Below are the code and all the weights of a small trained network. Each question names an input and a class and asks about switching units off, where a switched-off unit gives its printed mean instead of its output.

import numpy as np


def w(rows, s, z=0):
    codes = np.array(rows[::2]) - 128.0
    scale = np.full(codes.shape[1], s)
    scale[-1] = z or s
    return codes * scale


def norm(h):
    return h / np.sqrt((h * h).mean(-1, keepdims=True) + 1e-5)


def f(y):
    return y / 2 * (1 + np.tanh(0.7978845608 * (y + 0.044715 * y**3)))


def log_softmax(a):
    a = a - a.max(-1, keepdims=True)
    return a - np.log(np.exp(a).sum(-1, keepdims=True))


def net(x, mask):
    res = np.array(x, float).reshape(1, 8) / 4 @ E
    u = 0
    for l in range(3):
        y = f(norm(res) @ A[l][:, :-1].T + A[l][:, -1])
        res = res + np.where(mask[u : u + 3], y, B[l][:, -1]) @ B[l][:, :-1]
        u += 3
    return log_softmax(norm(res)[-1] @ U[:, :-1].T + U[:, -1])


A, B = {}, {}
E = w([
[69,109,177,183],'x0',
[83,141,132,31],'x1',
[130,107,138,145],'x2',
[101,136,122,111],'x3',
[119,146,121,182],'x4',
[155,127,217,112],'x5',
[72,2,112,108],'x6',
[148,115,140,173],'x7',
],0.0088)
A[0] = w([
[186,192,78,160,151],'L0N1',
[210,92,179,222,4],'L0N2',
[11,155,101,194,92],'L0N3',
],0.011,0.003)
B[0] = w([
[148,181,28,105,250],'L0N1',
[239,12,207,164,232],'L0N2',
[45,157,174,242,254],'L0N3',
],0.011,0.0036)
A[1] = w([
[146,119,176,8,181],'L1N1',
[2,153,166,253,22],'L1N2',
[130,37,200,10,252],'L1N3',
],0.0091,0.0012)
B[1] = w([
[17,103,150,80,189],'L1N1',
[54,125,149,255,254],'L1N2',
[142,97,37,110,227],'L1N3',
],0.012,0.0061)
A[2] = w([
[131,245,155,82,61],'L2N1',
[159,87,199,139,5],'L2N2',
[171,199,173,170,67],'L2N3',
],0.011,0.002)
B[2] = w([
[122,198,193,133,223],'L2N1',
[234,46,146,56,178],'L2N2',
[83,64,164,7,254],'L2N3',
],0.013,0.0015)
U = w([
[129,253,164,34,95],'0',
[84,131,165,154,249],'1',
[211,50,183,106,88],'2',
[69,87,120,36,132],'3',
[113,141,104,135,92],'4',
[198,181,98,126,3],'5',
],0.016,0.004)

Each question gives the input, the list of numbers given to net, and the class t.
The units are the neurons (one row each of A and B). Each row of codes is followed by its name. A weight is (code - 128) times the scale printed after its matrix; where a second scale follows, it is the last column's (A, B and U).
mask holds one flag per neuron, layer by layer. A switched-off neuron (its flag False) gives its mean, the last column of its row in B, instead of its output. The means were averaged over made-up inputs and are rounded, as every weight is.
A unit's drop is (log p(t) with every unit on - log p(t) with that unit switched off) / (log p(t) with every unit on - log p(t) with every unit switched off).
The circuit of an input: a set's keep is (log p(t) with only the set's units on - log p(t) with every unit switched off) / (log p(t) with every unit on - log p(t) with every unit switched off). Starting from all 9 units, units are removed one at a time, each time the one whose removal leaves the highest keep (on an exact tie, the one counted first), for as long as the keep stays at least 0.8.
units of the circuit, in order: the units of the circuit, biggest drop first
top k neurons: the k neurons with the biggest drops, biggest first
top k neurons in layer l: the k neurons of layer l with the biggest drops, biggest first
drop of u: that unit's drop, to one decimal
input [-4,-4,-5,7,5,3,-2,1], class 0: top 2 neurons in layer 1 : (L1N3; L1N2)
input [-8,-7,-4,-3,1,-3,-7,-2], class 0: units of the circuit, in order : (L1N3; L2N3)
input [7,-3,5,6,4,8,2,8], class 2: top 2 neurons : (L0N2; L2N2)
input [-2,-1,-7,-1,5,8,0,-5], class 0: top 3 neurons : (L0N2; L1N2; L2N1)
input [3,-6,3,0,3,3,8,5], class 2: units of the circuit, in order : (L0N2; L2N2)
input [5,-2,-1,1,-3,1,2,6], class 2: units of the circuit, in order : (L0N2; L2N2)
input [-2,-5,0,0,-7,-8,0,-4], class 5: units of the circuit, in order : (L1N1; L1N2)
input [-6,4,5,-3,-8,6,1,7], class 3: units of the circuit, in order : (L1N1)
input [-6,5,-4,1,4,-8,-5,4], class 0: units of the circuit, in order : (L2N1; L1N2)
input [-5,-5,8,1,6,4,-7,0], class 2: top 2 neurons : (L0N2; L2N3)
input [-4,-1,0,6,-4,-4,-1,8], class 5: top 2 neurons : (L1N1; L2N3)
input [-5,-5,2,1,7,2,-1,-1], class 2: top 2 neurons : (L0N2; L1N3)
input [-7,-3,4,2,-5,3,-6,2], class 0: top 3 neurons : (L1N3; L2N1; L2N3)
input [0,1,0,-7,0,-8,-6,-6], class 0: top neuron in layer 0 : (L0N2)
input [3,-3,-6,-2,-6,-6,-6,5], class 0: top 2 neurons : (L1N2; L1N3)
input [-6,0,-8,4,-4,-5,0,8], class 0: drop of L1N3 : 0.2
input [4,-5,-5,2,-3,3,-7,-8], class 0: drop of L1N3 : 0.0
input [-2,-3,6,-2,7,1,5,8], class 2: drop of L0N2 : 0.3
